In the rows, zero is written as 128.
Rows, each with its class
[115  89 112 131 123 126 107 125 157 150 119 135 142 123 115 127 126 129
 130 142 127 148 131 120 115 104 137 136 117 149 114 108 142 100 123 112
 100 132 118 147 124 123 137 133 143 154 133]  dup
[112 149 128 107 116 131 116 126 147 153 113 140 114 133 114 128 131 114
 134 107 142 172 128 119 126 109 139 159 119 178 108 152 124 147 113 117
 102 172 141 130 131 120 120 113 146 130 155]  zineg
[144 132 135 144 135 131 137 144 129 132 120 118 132 130 134 148 128 143
 133 117 122  79 131 123 138 138 126 120 123 101 148 121 123 140 125 141
 137 111 120 124 117 137 132 145 110 121 127]  sitev
[121 136 120 119 125 128 120 118 142 117 116 125 108 127 123 148 131 125
 135 125 156 117 125 119 125 117 129 138 133 148 104 132 133 123  79 120
  99 131 143 153 132 133 133 159 141 125 134]  Seg
[117 132 126 112 119 132 120 130 126 144 129 141 118 137 123 100 126 110
 119 117 120 189 132 124 121 125 132 143 127 164 123 136 122 135 149 121
 124 138 134 116 128 125 121  94 143 136 133]  zineg
[138 106 127 128 131 124 133 108  90 117 117 120 143 112 137 144 129 148
 129 127 156 116 139 125 110 117 123 126 126 154 131 102 140  98  92 130
 116 114 145 144 118 125 129 159 142 124 100]  dup
[166  69 134 140 133 124 120 117  87 142 145 110 153 120 139  95 120 140
 112 139 108 155 138 144 111 134 122 105 128 139 156  92 132  85 183 136
 153 122 120 108 120 135 125  99 124 148  91]  sitev
[125  88 120 113 117 128 108 116 111 144 133 134 137 124 125 105 127 129
 117 134 124 186 132 133 108 112 130 122 126 182 123 115 119  95 162 119
 114 144 134 120 130 124 111  93 148 154 116]  dav
[110 107 120 100 114 131 112 120 134 155 125 141 117 130 113 101 131 113
 120 125 122 212 136 128 111 113 136 145 117 193 111 137 132 116 143 109
 104 143 139 138 130 121 119  86 157 147 136]  dav
[131 102 120 137 124 127 122 124 138 121 130 125 143 124 130 128 128 138
 126 134 129 112 131 127 124 115 126 124 125 115 124 116 136 107 109 126
 126 126 123 139 123 129 132 147 128 143 132]  dup
[111 125 120 143 133 114 123 130 170  74 134 128 143 137 128 154 131 137
 140 159 147  61 104 121 141 113 135 130 145  36  94 136 138 116  86 127
 115 129 117 164 143 121 145 189 119 126 140]  Seg
[130  84 120 139 131 121 108 117 155 124 124 126 145 141 127 164 135 140
 138 140 161  76 106 123 133 100 131 122 123 120 110 115 141  93 119 127
  96 137 126 150 136 128 126 152 110 142 138]  dup
[120  86 111 127 125 124 107 128 142 149 133 132 147 119 119 102 126 129
 117 144 109 173 137 129 106 114 132 134 123 147 119 118 138  87 142 113
 115 135 120 127 122 119 129 123 141 157 124]  dup
[109 146 127 101 118 137 118 125 134 162 111 142 105 125 109 112 126 108
 127 101 135 192 143 116 113 120 136 159 116 208 109 150 121 140 110 112
  99 139 139 128 120 121 122  97 151 131 148]  zineg
[108 144 115 124 125 123 120 128 172 125 107 141 122 125 113 147 130 127
 139 129 152 119 134 103 121 108 134 163 122 137  96 144 137 129  57 112
  85 129 126 164 127 120 152 174 145 122 155]  Seg
[124 106 120 120 127 125 118 131 149 128 129 135 142 133 125 131 127 129
 126 138 127 121 124 126 128 116 130 112 127 114 118 126 136 109 137 126
 112 133 120 133 133 132 131 136 119 140 137]  dup
[127  73 121 130 126 122 114 114 118 140 127 121 144 115 128 131 124 142
 121 132 131 139 136 125 107 117 120 119 129 160 130 102 146  84 131 123
 120 125 129 136 111 130 131 132 139 148 109]  dup
[100 175 110 124 119 154  95 153 252 206  59 154 106 142  88 188 140 100
 161  88 159  92 129  89 142  92 149 194  92 162  85 184 130 179  49 100
  48 132 126 167 114 136 148 154 126 128 225]  zineg
[118 119 124 126 126 123 125 121 142 129 114 140 126 117 125 149 129 135
 128 127 144 132 137 119 117 113 130 146 122 150 110 130 137 117  91 121
 111 120 131 149 126 123 138 151 143 129 134]  Seg
[124 140 129 119 124 144 106 139 152 186 110 133 119 128 114 128 128 118
 130 109 121 150 143 116 129 127 135 146 118 159 129 139 121 146 133 124
 115 127 126 119 121 130 126 109 135 132 154]  zineg
[129 123 141 124 125 116 129 125 108 122 143 126 125 134 135 124 134 117
 125 129 127 135 117 138 137 134 127 120 130 123 137 124 123 127 157 135
 142 134 130 113 138 132 110 106 116 124 123]  zineg
[117 137 121 134 128 122 121 131 161 126 113 137 131 128 122 149 131 130
 135 127 142  93 112 115 132 113 129 144 119 121 109 134 133 128 104 122
 109 124 127 153 125 135 140 164 125 125 152]  Seg
[103 121 117 130 123 121 114 125 162 127 115 140 135 125 117 140 125 135
 131 135 137 119 127 114 123 106 132 139 126 130 103 135 135 116  84 114
  99 131 126 161 125 122 146 155 138 134 142]  Seg
[103 165 119 117 121 131 123 145 151 144 123 139 116 139 117 124 126 106
 132 119 116 146 129 126 142 135 136 143 119 109 116 156 123 159 139 126
 128 118 127 120 130 128 127 107 129 122 153]  zineg
[106  72 110 139 125 111 104 133 147 131 142 136 151 118 116  85 128 126
 113 165  92 182 125 132 113 120 134 116 135 106 113 118 130  75 173 114
 125 140 108 121 134 122 132 107 135 164 120]  Seg
[133 108 121 111 121 136 115 121 131 144 111 129 130 112 118 132 135 134
 130 120 147 160 139 115 106 108 126 145 119 190 110 121 137 108  96 114
  98 139 142 145 125 128 133 135 136 141 130]  Seg
[133 139 132 117 124 130 129 125 115 124 135 131 117 138 128 123 130 115
 136 119 137 147 123 135 135 128 128 125 125 146 126 137 122 133 149 128
 130 136 137 113 133 127 110  98 125 124 131]  zineg
[129  68 118 125 126 123 107 111 103 138 137 130 144  99 127  98 123 135
 109 137 118 191 140 137 107 116 126 120 125 172 134 101 138  79 160 122
 118 138 128 124 125 126 124 103 148 158 103]  Seg

Rows, each with its class
[117 123 111 145 147 140 137 127 125 144 136 145  99 122 127 103 131  31
 119 123 106 123 135 130 125 121 125 137 143 131 128 110 150 139 137 118
 118 122 125 132 129 124 149 124 136 145 114]  kisap
[103 117 137 107 129  79 142 114 203 179 128 103  87 131 113 188 136 141
 141 128 141 135 110 142 135 240 141 133 112 137 118 142 128 114 131 142
 120 142 134 105 115 135 132 130 131  80 148]  bufem
[105 119 103 139 158 142 147 122 121 149 119 145 127 127 116 103 138 119
 126 103 105 123 143 142 127 138 132 124 151 145 140 116 131 153 156 102
 128 105 130 138 135 130 154 119 133 107 125]  kisap
[123 106 126 148 146 125 130 124 132 123 126 124 168 119 125 146 126 119
 128  98 130  93 117 139 126 168 140 140 119 122 129 123 126 141 115 127
 118 114 119 137 135 125 110 127 120 136 126]  bufem
[ 80 113 129 143 149 129 138 124 125 141 131 149 104 131 114 121 133 113
 132 119 136 127 118 130 132 178 132 154 143 136 126 113 129 144 120 111
 138 144 133 130 131 134 134 118 126 104 135]  det
[ 81 179 110 146 159 152 130  72 154 194 118 122 121 151 121 114  88 146
 130 203 178 162 167 121 146 157 124 159 145 123 132 110 122 120 147 146
 127 109 157 157 114 126 126 141 137 193 173]  dega
[118 130 119 133 143 144 136 118 127 142  81 168 108 141 139 124 116 136
 140 119 106 133 133 153  93 128 122 110 148 128 134 107 138 137 144 109
 138 153 129 129 135 137 140 124 135 104 144]  refa
[ 93 119 120 144 154 128 139 115 127 143 126 127 118 125 132 115 142  97
 127 120 116 118 167 137 131 159 124 154 145 130 124 122 133 185 161 132
 139 121 126 132 139 103 153 108 124 100 137]  sofal
[117 132 138 150 149 105 131 123 139 115 137 110 128 120 134 155 138 129
 145 138 137 125 127 123 132 183 136 154 107 121 129 138 125 123 116 132
 130 144 121 113 135 149 103 113 122 124 131]  bufem
[103 127 131 140 145 136 129 103 138 155 128 124 133 122 126 117 140 127
 134 126 144 137 148 135 135 146 137 140 125 125 132 114 142 130 148 124
 114 107 136 146 124 132 138 121 122 126 142]  refa
[133 134 121 131 132 135 133 124 138 127 123 129 112 138 119 116 112 120
 122 110  90 125 134 142 123 106 121 133 143 116 132 121 132 152 135 117
 120 124 126 141 124 123 138 132 129 141 123]  kisap
[116 115 115 149 146 139 165 124 125 143 118 121 134 131 120 131 172 117
 124 111 117 116 144 124 129 137 129 142 140 136 117 117 128 142 145 118
 128 121 129 140 123 139 138 123 121 107 131]  sofal
[105 129 132 133 144 118 135 121 143 139 128 121  96 131 138 133 142 121
 131 119 132 133 133 133 124 148 135 150 131 131 132 115 114 147 142 115
 135 135 133 135 136 114 139 116 121 116 131]  det
[134 132 128 140 135 151 142 115 132 135 116 121 110 130 123 124 129 122
 127 110 121 130 132 136 131 127 134 141 126 134 122 123 128 140 139 128
 131 131 128 141 131 129 139 127 126 130 125]  sofal
[113 164 126 123 119 137 121 139 118 143 138 129  59 117 151  90 145 131
 135 159 132 169 140 106 126 110 132 139 133 135 138 117 128 134 151 114
 140 135 134 122 144 130 134 115 143  91 118]  refa
[111 118 127 146 147 127 128 129 118 144 148 135 114 130 120 123 132 123
 121 116 122 124 131 139 134 129 127 133 132 119 110 124 128 141 146 118
 129 115 119 132 127 122 149 117 160 115 133]  sofal
[125 149 127 121 127 148 129 138 129 135 126 140 119 134 162  99 115 124
 122 157 128 153 135 122 126 109 129 124 149 137 136 122 129 133 143 118
 137 126 132 121 117 122 130 138 140 126 145]  refa
[124 135 147  86  89  91 129 189  80  80 141 115  63 101 147 148 186 143
 142 143 121 163  83  97 124 195 146 127 102 143 145 163 132 126 136 134
 136 153 141  70 163 141 104 114 138  47 116]  dega
[136 112 140 141 140 123 135 113 125 125 135 143 128 126 119 131 137 116
 133  73 113 112 133 136 133 142 133 140 130 126 132 123 125 149 140 118
 124 108 123 129 135 127 130 122 122 124 118]  refa
[ 99 129 102 130 150 131 140 102 138 145 122 140 132 134 124 132 109 126
 137 136 130 127 130 135 121 174 130 140 136 148 129 110 133 141 146 103
 132 135 162 121 126 136 139 136 134 115 166]  refa
[109 128 130 127 141 128 144 117 124 145 133 119 110 126 123 120 136 119
 130 105 116 153 143 123 130 140 125 149 143 129 142 123 125 154 148 116
 133 121 134 130 143 130 141 115 121 109 123]  det
[114 123 111 133 149 134 124 123 111 116 127 134 173 133 144 119 115 120
 128 145 113 115 146 118 125 146 148 145 138 141 139 131 151 139 136 116
 129 122 132 126 134 134 127 129 130 124 137]  refa
[113 134 122 139 138 133 130 128 133 135 125 141 119 124 131 120 144 126
 132 115 120 130 127 129 124 143 122 150 128 131 127 113 118 131 129 120
 137 141 139 127 128 133 135 130 124 121 133]  det
[ 77 129 126 113 118 124 135 157  87  95 147  44 188 133 142 126 133 102
 117 196 133 129 109 112 128 207 171 156 100 154 138 152 142 147 134 137
 128 105 148  64 121 112 121 145 128  40 138]  dega
[106 129 135  15 157 115 144 127 121 144 131 117 114 135 127 121 138 116
 133 129 143 135 134 119 131 143 139 146 142 131 177 117 136 132 149 132
 165 133 127 122 134 132 145 119 131 105 131]  det
[109 108 123 172 179 108 137 115 136 124 103 132 163 107 137 132 125 146
 157 146 103 134 148 115 130 175 138 147 128 131 136 128 142 135 128  99
 142 143 123 128 144 159 109 129 138 126 150]  bufem
[112 122 119 138 155 135 136 122 123 140 139 146 106 124 122 113 136 105
 132 111 117 112 134 129 129 135 131 141 144 136 130 105 132 156 155 113
 137 130 136 139 137 125 168 114 140 101 132]  kisap
[115 126 122 139 151 127 136 127 125 140 134 134 116 122 124 127 128 111
 139 114 114 127 126 138 131 150 139 134 131 132 130 114 137 136 142 105
  97 135 126 130 130 140 140 120 110 101 132]  det
[119 130 130 127 138 136 127 131 130 144 126 124 130 131 129 109 127 116
 118 124 123 121 138 128 120 126 127 140 134 112 131 124 130 134 134 103
 129 123 130 141 119 123 136 130 122 132 131]  sofal
[102 122 112 140 144 117 148 122 119 135 125 130 108 124 126 129 132 122
 131 117 119 118 130 152 123 158 138 155 134 135 135 114 121 146 152 112
 146 135 127 124 141 130 147 120 123  98 132]  det
[122 124 116 145 141 139 135 129 116 149 128 127 124 131 127 110 129 115
 124 114 119 116 138 132 126 117 129 136 145 138 126 106 141 141 148 121
 129 123 137 136 127 127 148 119 133 119 128]  kisap
[124 104 137 127 120 106 138 146 111  94 125 117 135 117 124 139 150 124
 131 102 108 108 134 122 125 160 150 115 113 144 128 141 127 158 130 128
 119 132 129 119 135 129 117 118 120 100 112]  bufem
[102 121 132 121 143  85 139 119 129 107 128 108 129 106  98 167 128 145
 126 131 143  99 126 113 148 201 140 138 111 136 141 148 126 119 123 134
 108 133 145 110 130 132 123 129 124  95 126]  bufem
[113 119 118 142 141 126 144 137 125 138 135 123 114 132 133 111 140 123
 127 109 115 126 136 124 129 148 134 145 131 124 128 105 125 146 158 106
 140 130 133 138 137 132 147 115 101 105 130]  det
[ 91 148 125 138 130 154 130 131 126 139 134 101 176 120 139  91 129 125
 120 162 128 154 146 121 121 119 144 132 113 129 133 122 118 147 131 123
 129 102 135 146 125 117 134 139 135 100 131]  refa
[116 137 130 115 110 153 131 114 114 172 149 148  68 139 120  91 147 119
 123  58 137 149 124 145 123 102 107 126 141 139 143 111 123 153 181 123
 128 109 136 149 159 111 168 122 117  49 108]  dega
[116 164 123 120 128 124 137  96 128 122 128 142  92 137 115  91 135 120
 128 110 134 131 131 125 124 152 125 138 139 127 130 116 136 131 137 125
 129 134 125 127 139 129 140 116 126 106 127]  det
[134 129 140 132 135 116 140 127 127 130 135 145  67 126 135 124 127 141
 117 123 115 138 123 137 129 133 130 146 137 134 130 118 133 122 133 119
 147 143 126 120 132 140 138 117 141 123 132]  bufem
[113 148 119 119 119 153 133 124 116 150 128 149  78 126 123 103 138 140
 132 116 160 152 131 133 113 119 114 115 147 133 132 100 126 148 162 115
 146 117 143 133 140 128 149 128 125  82 125]  refa
[ 92 163 127 123 140 130 142 117 126 137 125 117 120 135 130 132 133 146
 136 146 151 153 132 121 137 180 104 136 130 132 134 129 116 127 137 121
 136 129 145 122 134 131 113 132 131  89 156]  bufem
[ 98  92 118 149 176  94 154 101 136 116 140  89 140 126 112 178 112 114
 137 117 126  87 131 137 136 228 142 179 119 135 125 137 136 141 135 137
 125 134 130 119 126 142 118 123 127 125 147]  dega
[143 134 114 123 126 144 124 134 116 135 124 147 120 132 145 112 121 118
 119 116 122 122 125 125 126 108 122 127 145 129 134 119 140 133 137 120
 126 119 131 138 137 126 140 123 130 129 133]  kisap
[119 109 129 138 156 138 117 113 135 148 124 121 106 133 135 115 134 108
 126 133 134 123 145 132 130 128 125 149 134 135 130 112 116 143 150 113
 127 129 124 148 126 124 146 138 126 115 138]  sofal

Rows, each with its class
[136 144 124 113 117  96 128 133 138 130 113 112 120 127 125 125 135 173
 137 139 152 123  54 195 113 121 129 134 124 125 162 137 162 111 132 134
 123 120 133 140 148 105  82 143 124 135 121]  V
[157 138 133 131 109 103 125 129 119 140 128 120 111 120 138 126 134 142
 150 140 147 129  94 126 111 112 137 147 101 148 184 122 159 107 124 142
 120 126 156 134 126 110  85 142 106 133 131]  V
[157 125 129 116 140 131 115 133 165 125 123 131 133 114 128 145 110 160
 128 135 168  73 119 120 131 161 148 148 157 123 115 158 115 122 126 129
 128 120 144 135 142  96 100 124 138 129 114]  B
[179 118 127 129 129 109 145 134 111 135 129 125 141 149 113 114 144 184
 133 148  92 126 111 130 112 120  90 133 113 136 143 130 147 129 115 133
 130 138 141 152 130 152 130 129 130 132 132]  E
[169 128 125 109 125 109 135 133 137 129 129 119 129 136 124 120 130 175
 135 145 128 123  80 121 103 143 140 131 139 127 148 141 157 129 119 130
 124 113 143 139 137 109  80 142 122 123 122]  V
[182 122 136 100 124 117 122 132 128 124 108 134 124 105 146 147 127 124
 146 132 168 146 143 119 126 140 157 128 122 132 145 127 139 103 119 132
 129 120 148 143 136  99  97 140 118 122 132]  B
[156 151 129 162 116 108 139 132 141  98 109 123 117 140 108 130 129 175
 119 133 128 132  58 128 114 125 107 104 125 139 142 131 148 110 120 118
 110 126 118 131 122 135 113 116 128 130 128]  T
[171  86 127 117 132 127 136 121 139 101 117 137 118 123 164 120 100  42
 153 130 129 148 181 118 111 109 168 140 108 118 164 139 106 100 110 139
 144 132 156 130 119 108  53 174 124 122 105]  H
[ 84 125 127 128 121 148 125 123 136 132 114 121 140 105 165 116 138  42
 145 122 168 101 125 129 139  99 173 118 117 135 188 118 127 113 119 136
 139 119 119 121 111  81  81 161 115 127 128]  B
[ 71 130 132 123 116 134 131 128 122 127 127 122 131 106 155 152 121  83
 141 122 142 119 117 102 129 145 156 117 122 129 134 117 130 123 122 117
 152 120 138 125 134  86 101 136 129 119 120]  B
